Here is a tiny trained network, its code and every weight. The questions are about switching its units off for an input and a target symbol, where a switched-off unit gives its printed mean instead of its output.

import numpy as np


def w(rows, s, z=0):
    codes = np.array(rows[::2]) - 128.0
    scale = np.full(codes.shape[1], s)
    scale[-1] = z or s
    return codes * scale


def norm(h):
    return h / np.sqrt((h * h).mean(-1, keepdims=True) + 1e-5)


def softmax(a):
    e = np.exp(a - a.max(-1, keepdims=True))
    return e / e.sum(-1, keepdims=True)


def log_softmax(a):
    a = a - a.max(-1, keepdims=True)
    return a - np.log(np.exp(a).sum(-1, keepdims=True))


def net(x, mask):
    ids = ['αβγδζηθλμξπστφψω'.index(c) for c in x.split()]
    T = len(ids)
    res = E[ids] + P[:T]
    u = 0
    for l in range(2):
        r = norm(res)
        for j in range(3):
            rows = slice(2 * j, 2 * j + 2)
            q, k, v = (r @ M[l][rows].T for M in (Q, K, V))
            z = softmax(np.where(np.tri(T) > 0, q @ k.T / 2**0.5, -1e9)) @ v
            o = O[l][rows]
            res = res + np.where(mask[u + j], z, o[:, -1]) @ o[:, :-1]
        u += 3
    return log_softmax(norm(res)[-1] @ U[:, :-1].T + U[:, -1])


Q, K, V, O = {}, {}, {}, {}
E = w([
[194,217,127,74,116,67,130],'α',
[43,37,100,49,79,104,141],'β',
[184,164,139,161,41,124,112],'γ',
[58,244,97,121,115,85,71],'δ',
[171,191,104,135,82,59,55],'ζ',
[90,153,149,40,140,39,134],'η',
[219,134,69,62,89,80,200],'θ',
[201,79,181,95,50,122,142],'λ',
[201,166,174,121,50,151,115],'μ',
[152,137,155,165,33,156,181],'ξ',
[209,136,173,83,86,62,177],'π',
[153,124,76,84,119,1,81],'σ',
[158,156,216,56,106,105,79],'τ',
[1,89,65,36,103,104,67],'φ',
[76,219,99,143,106,67,161],'ψ',
[73,144,55,116,103,51,73],'ω',
],0.0051)
P = w([
[62,95,112,136,160,172,144],'0',
[124,237,123,23,17,158,158],'1',
[19,57,101,170,15,28,148],'2',
[151,148,133,135,174,134,143],'3',
[254,170,24,91,53,143,96],'4',
[75,75,152,167,54,64,169],'5',
[152,138,129,137,182,142,149],'6',
[237,173,28,112,88,144,101],'7',
[95,89,167,174,71,79,178],'8',
[146,129,128,144,190,147,161],'9',
[196,167,48,91,117,159,105],'10',
[95,97,185,137,93,56,173],'11',
[138,120,125,154,209,156,174],'12',
[166,140,66,47,156,151,121],'13',
],0.0096)
Q[0] = w([
[130,72,166,168,214,138,115],'L0H0',
[150,155,143,61,173,197,174],'L0H0',
[127,98,52,18,178,150,142],'L0H1',
[253,192,10,38,77,142,150],'L0H1',
[93,101,191,223,128,163,100],'L0H2',
[101,204,147,121,62,200,123],'L0H2',
],0.0066)
K[0] = w([
[86,108,128,47,140,134,254],'L0H0',
[169,143,147,180,201,156,100],'L0H0',
[124,65,142,179,216,112,126],'L0H1',
[205,77,87,250,169,83,113],'L0H1',
[43,82,115,65,69,112,122],'L0H2',
[146,217,82,113,64,86,97],'L0H2',
],0.0072)
V[0] = w([
[147,53,116,161,254,157,156],'L0H0',
[148,119,127,85,183,131,97],'L0H0',
[166,172,124,110,63,163,119],'L0H1',
[110,60,160,231,239,119,123],'L0H1',
[130,132,166,108,33,67,126],'L0H2',
[80,190,129,70,51,155,177],'L0H2',
],0.0061)
O[0] = w([
[140,153,135,223,90,155,2,39],'L0H0',
[162,174,125,186,104,193,147,108],'L0H0',
[32,148,104,101,184,92,91,173],'L0H1',
[224,191,166,184,133,136,157,1],'L0H1',
[154,54,63,74,168,154,127,157],'L0H2',
[216,93,68,59,173,36,101,198],'L0H2',
],0.0053,0.0052)
Q[1] = w([
[153,117,113,113,201,134,175],'L1H0',
[114,84,157,180,248,137,146],'L1H0',
[120,143,123,80,60,118,105],'L1H1',
[112,146,138,163,32,100,108],'L1H1',
[139,145,104,107,37,115,80],'L1H2',
[57,77,195,183,147,116,101],'L1H2',
],0.014)
K[1] = w([
[139,107,124,170,64,140,58],'L1H0',
[197,163,227,156,26,129,65],'L1H0',
[100,102,153,92,189,95,223],'L1H1',
[162,160,94,2,101,140,151],'L1H1',
[151,75,103,77,248,141,199],'L1H2',
[108,125,154,63,12,52,122],'L1H2',
],0.011)
V[1] = w([
[86,249,163,165,136,99,165],'L1H0',
[165,70,200,120,124,148,131],'L1H0',
[243,188,192,96,214,54,128],'L1H1',
[47,126,227,128,170,185,202],'L1H1',
[108,1,219,158,146,93,110],'L1H2',
[152,74,52,175,82,91,241],'L1H2',
],0.0091)
O[1] = w([
[119,147,53,158,98,121,180,50],'L1H0',
[181,67,166,130,177,86,191,77],'L1H0',
[101,108,103,185,190,168,173,150],'L1H1',
[158,85,75,5,122,100,173,1],'L1H1',
[118,141,30,193,131,114,70,64],'L1H2',
[101,132,126,151,154,23,198,223],'L1H2',
],0.012,0.007)
U = w([
[127,99,232,29,104,213,161,71],'α',
[48,55,72,116,121,44,83,222],'β',
[120,210,233,172,164,89,55,61],'γ',
[123,166,121,88,30,117,126,121],'δ',
[64,148,157,175,137,229,189,146],'ζ',
[172,49,93,78,177,182,134,238],'η',
[102,109,204,81,153,55,255,82],'θ',
[130,152,36,179,124,88,53,174],'λ',
[144,127,139,81,117,132,75,167],'μ',
[239,59,153,132,191,61,70,86],'ξ',
[151,121,29,140,227,123,196,109],'π',
[184,77,159,234,220,115,168,74],'σ',
[115,79,122,112,112,185,46,254],'τ',
[185,109,149,83,107,83,92,110],'φ',
[117,155,85,102,41,134,196,100],'ψ',
[192,161,123,176,63,90,196,113],'ω',
],0.0087,0.003)

Each question gives the input, a string of symbols that net reads in full, and the target symbol t.
The units are the heads (2 rows each of Q, K, V and O). Each row of codes is followed by its name. A weight is (code - 128) times the scale printed after its matrix; where a second scale follows, it is the last column's (O and U).
mask holds one flag per head, layer by layer. A switched-off head (its flag False) gives its mean, the last column of its rows in O, instead of its output. The means were averaged over made-up inputs and are rounded, as every weight is.
A unit's drop is (log p(t) with every unit on - log p(t) with that unit switched off) / (log p(t) with every unit on - log p(t) with every unit switched off).
The circuit of an input: a set's keep is (log p(t) with only the set's units on - log p(t) with every unit switched off) / (log p(t) with every unit on - log p(t) with every unit switched off). Starting from all 6 units, units are removed one at a time, each time the one whose removal leaves the highest keep (on an exact tie, the one counted first), for as long as the keep stays at least 0.8.
circuit, biggest first: the units of the circuit, biggest drop first
most important unit: the unit with the biggest drop
which heads matter: for each layer, one digit per head in row order, 1 if its drop is at least 0.15 and else 0, layers parted by /
input τ α θ ω α α δ, target η: most important unit : L0H0
input τ τ θ θ α λ θ η θ ψ ζ φ η θ, target η: circuit, biggest first : [L1H1, L0H0, L1H2]
input ψ η γ σ π, target σ: circuit, biggest first : [L0H1, L0H2, L0H0, L1H1]
input ζ θ θ θ α η λ π π π, target ψ: which heads matter : 111 / 110
input β θ λ λ α β α ψ, target α: circuit, biggest first : [L1H2, L0H0]
input λ ω φ θ ζ ω θ α π α θ α π α, target π: which heads matter : 101 / 011
input λ α η λ θ θ α η σ θ φ ζ, target β: circuit, biggest first : [L0H1, L1H2]
input λ θ θ π θ λ π, target ξ: which heads matter : 110 / 111
input τ θ θ θ θ λ π ψ α τ η α δ, target η: circuit, biggest first : [L0H0, L1H2, L0H1, L1H1]
input π θ γ α λ θ θ θ, target θ: circuit, biggest first : [L1H2, L0H0]
input λ η η γ σ λ σ α ζ α π θ λ θ, target λ: which heads matter : 100 / 001
input π η α θ α α α θ α η θ, target η: circuit, biggest first : [L1H1, L1H2, L0H0]
input θ θ μ θ ζ θ θ, target γ: circuit, biggest first : [L0H0, L1H1, L0H1]
input π θ θ λ θ, target λ: most important unit : L1H2
input π θ θ η α τ α ζ, target α: which heads matter : 100 / 001
input λ α θ β α λ μ θ θ θ α λ α φ, target α: circuit, biggest first : [L0H0, L1H2, L0H1]
input π λ σ θ π ψ β θ π ζ, target σ: which heads matter : 110 / 100
input σ θ σ α θ λ π, target ω: which heads matter : 111 / 111
input θ γ λ λ η μ θ β λ θ β η τ α, target τ: circuit, biggest first : [L1H2, L0H0]
input λ β ζ γ α η ψ τ θ μ, target ξ: most important unit : L0H0
input α γ α π ζ θ γ λ θ β, target ζ: which heads matter : 111 / 111
input θ π θ π θ, target π: circuit, biggest first : [L1H1, L0H0]
input γ α η α π π ξ, target λ: which heads matter : 111 / 001
input η π θ τ μ θ φ θ α α ω θ θ τ, target θ: which heads matter : 001 / 011
input μ λ η α θ τ σ π τ θ θ, target θ: which heads matter : 001 / 001
